[[44.2,55.3,-15.7,31.4,-8.1,47.0],
[-22.7,20.1,-52.0,-56.5,-18.0,-24.7],
[-33.8,3.5,-53.7,-44.5,-8.0,-46.4],
[-28.1,-32.8,26.3,-66.1,-15.2,-17.1],
[-6.9,37.1,-77.1,6.3,-2.3,-25.0],
[-17.3,-26.7,36.8,-71.1,-21.0,-1.3],
[42.2,54.1,-13.8,6.4,-15.2,53.9],
[-13.7,-48.2,29.2,55.0,33.2,-26.9],
[-29.6,-10.0,-58.2,4.7,13.3,-59.0],
[42.8,22.1,38.0,19.0,-7.4,59.8]]
->
[[-6.9,37.1,-77.1,6.3,-2.3,-25.0],
[-29.6,-10.0,-58.2,4.7,13.3,-59.0],
[-33.8,3.5,-53.7,-44.5,-8.0,-46.4],
[-22.7,20.1,-52.0,-56.5,-18.0,-24.7],
[44.2,55.3,-15.7,31.4,-8.1,47.0],
[42.2,54.1,-13.8,6.4,-15.2,53.9],
[-28.1,-32.8,26.3,-66.1,-15.2,-17.1],
[-13.7,-48.2,29.2,55.0,33.2,-26.9],
[-17.3,-26.7,36.8,-71.1,-21.0,-1.3],
[42.8,22.1,38.0,19.0,-7.4,59.8]]

[[30.5,-11.4,-73.0,11.3,-27.3,-54.3,0.9,-31.6,22.1,-32.2,23.7,-1.3],
[-77.7,4.3,41.6,-21.0,-1.4,25.3,21.9,22.0,-72.9,21.8,23.6,33.2],
[-26.7,-28.2,-15.3,38.7,-23.8,-25.1,4.5,-17.3,-14.4,-23.6,52.4,-2.2],
[64.0,16.8,21.6,-27.4,40.7,12.1,-18.8,21.2,50.1,21.7,-68.9,-27.6],
[-54.5,-3.6,38.3,39.3,8.7,34.9,23.9,15.8,-44.5,21.2,-7.5,27.8],
[7.3,-4.5,-45.2,-15.1,-26.5,-37.9,-2.4,-20.7,1.7,-32.7,49.2,-2.6]]
->
[[30.5,-11.4,-73.0,11.3,-27.3,-54.3,0.9,-31.6,22.1,-32.2,23.7,-1.3],
[7.3,-4.5,-45.2,-15.1,-26.5,-37.9,-2.4,-20.7,1.7,-32.7,49.2,-2.6],
[-26.7,-28.2,-15.3,38.7,-23.8,-25.1,4.5,-17.3,-14.4,-23.6,52.4,-2.2],
[64.0,16.8,21.6,-27.4,40.7,12.1,-18.8,21.2,50.1,21.7,-68.9,-27.6],
[-54.5,-3.6,38.3,39.3,8.7,34.9,23.9,15.8,-44.5,21.2,-7.5,27.8],
[-77.7,4.3,41.6,-21.0,-1.4,25.3,21.9,22.0,-72.9,21.8,23.6,33.2]]

[[28.4,-48.4,12.8,39.6,56.3,13.1,-7.6],
[-23.2,40.5,-7.4,-32.4,-51.5,-9.7,2.6]]
->
[[-23.2,40.5,-7.4,-32.4,-51.5,-9.7,2.6],
[28.4,-48.4,12.8,39.6,56.3,13.1,-7.6]]

[[43.0,-48.4,52.2,-53.6,5.6],
[-34.3,5.8,-55.3,54.6,18.2],
[-8.0,-1.9,-8.2,-15.8,49.1],
[-22.4,70.3,-25.4,42.2,-41.4],
[-1.1,-38.4,-15.2,23.9,-5.8],
[-16.7,-30.3,-10.6,-10.6,30.7],
[5.1,-39.0,0.8,1.9,8.4]]
->
[[-34.3,5.8,-55.3,54.6,18.2],
[-22.4,70.3,-25.4,42.2,-41.4],
[-1.1,-38.4,-15.2,23.9,-5.8],
[-16.7,-30.3,-10.6,-10.6,30.7],
[-8.0,-1.9,-8.2,-15.8,49.1],
[5.1,-39.0,0.8,1.9,8.4],
[43.0,-48.4,52.2,-53.6,5.6]]

[[30.2,-35.4,15.7,48.7,-29.1,-63.7],
[-37.2,53.0,-62.0,-39.6,-39.2,-47.0],
[20.2,-44.5,-5.0,21.0,-30.7,67.5],
[6.1,-21.1,-26.8,38.8,-58.5,-48.3],
[53.3,-69.9,53.9,68.9,-59.4,64.2],
[-15.6,22.7,17.9,-6.4,15.3,-69.2],
[45.1,-64.0,9.0,66.8,-21.0,58.8],
[22.5,-39.3,50.4,10.9,-1.9,71.1],
[-36.9,25.1,-50.8,-24.8,-17.2,63.2]]
->
[[-37.2,53.0,-62.0,-39.6,-39.2,-47.0],
[-36.9,25.1,-50.8,-24.8,-17.2,63.2],
[6.1,-21.1,-26.8,38.8,-58.5,-48.3],
[20.2,-44.5,-5.0,21.0,-30.7,67.5],
[45.1,-64.0,9.0,66.8,-21.0,58.8],
[30.2,-35.4,15.7,48.7,-29.1,-63.7],
[-15.6,22.7,17.9,-6.4,15.3,-69.2],
[22.5,-39.3,50.4,10.9,-1.9,71.1],
[53.3,-69.9,53.9,68.9,-59.4,64.2]]

[[-23.1,-24.0,10.5,15.4,24.2,-4.8,-71.3,19.7,17.5],
[-29.1,-37.7,5.1,24.5,8.0,-0.1,-15.8,20.3,-3.4]]
->
[[-29.1,-37.7,5.1,24.5,8.0,-0.1,-15.8,20.3,-3.4],
[-23.1,-24.0,10.5,15.4,24.2,-4.8,-71.3,19.7,17.5]]

[[45.7,-0.6,23.9,9.1,11.7,-20.1,10.1,-38.1,-6.1,2.9,-16.9,33.9,-4.1,12.1],
[-16.2,64.5,-8.0,34.2,-3.8,-6.6,7.6,28.0,-12.7,21.1,-5.1,0.3,2.5,-15.9]]
->
[[-16.2,64.5,-8.0,34.2,-3.8,-6.6,7.6,28.0,-12.7,21.1,-5.1,0.3,2.5,-15.9],
[45.7,-0.6,23.9,9.1,11.7,-20.1,10.1,-38.1,-6.1,2.9,-16.9,33.9,-4.1,12.1]]
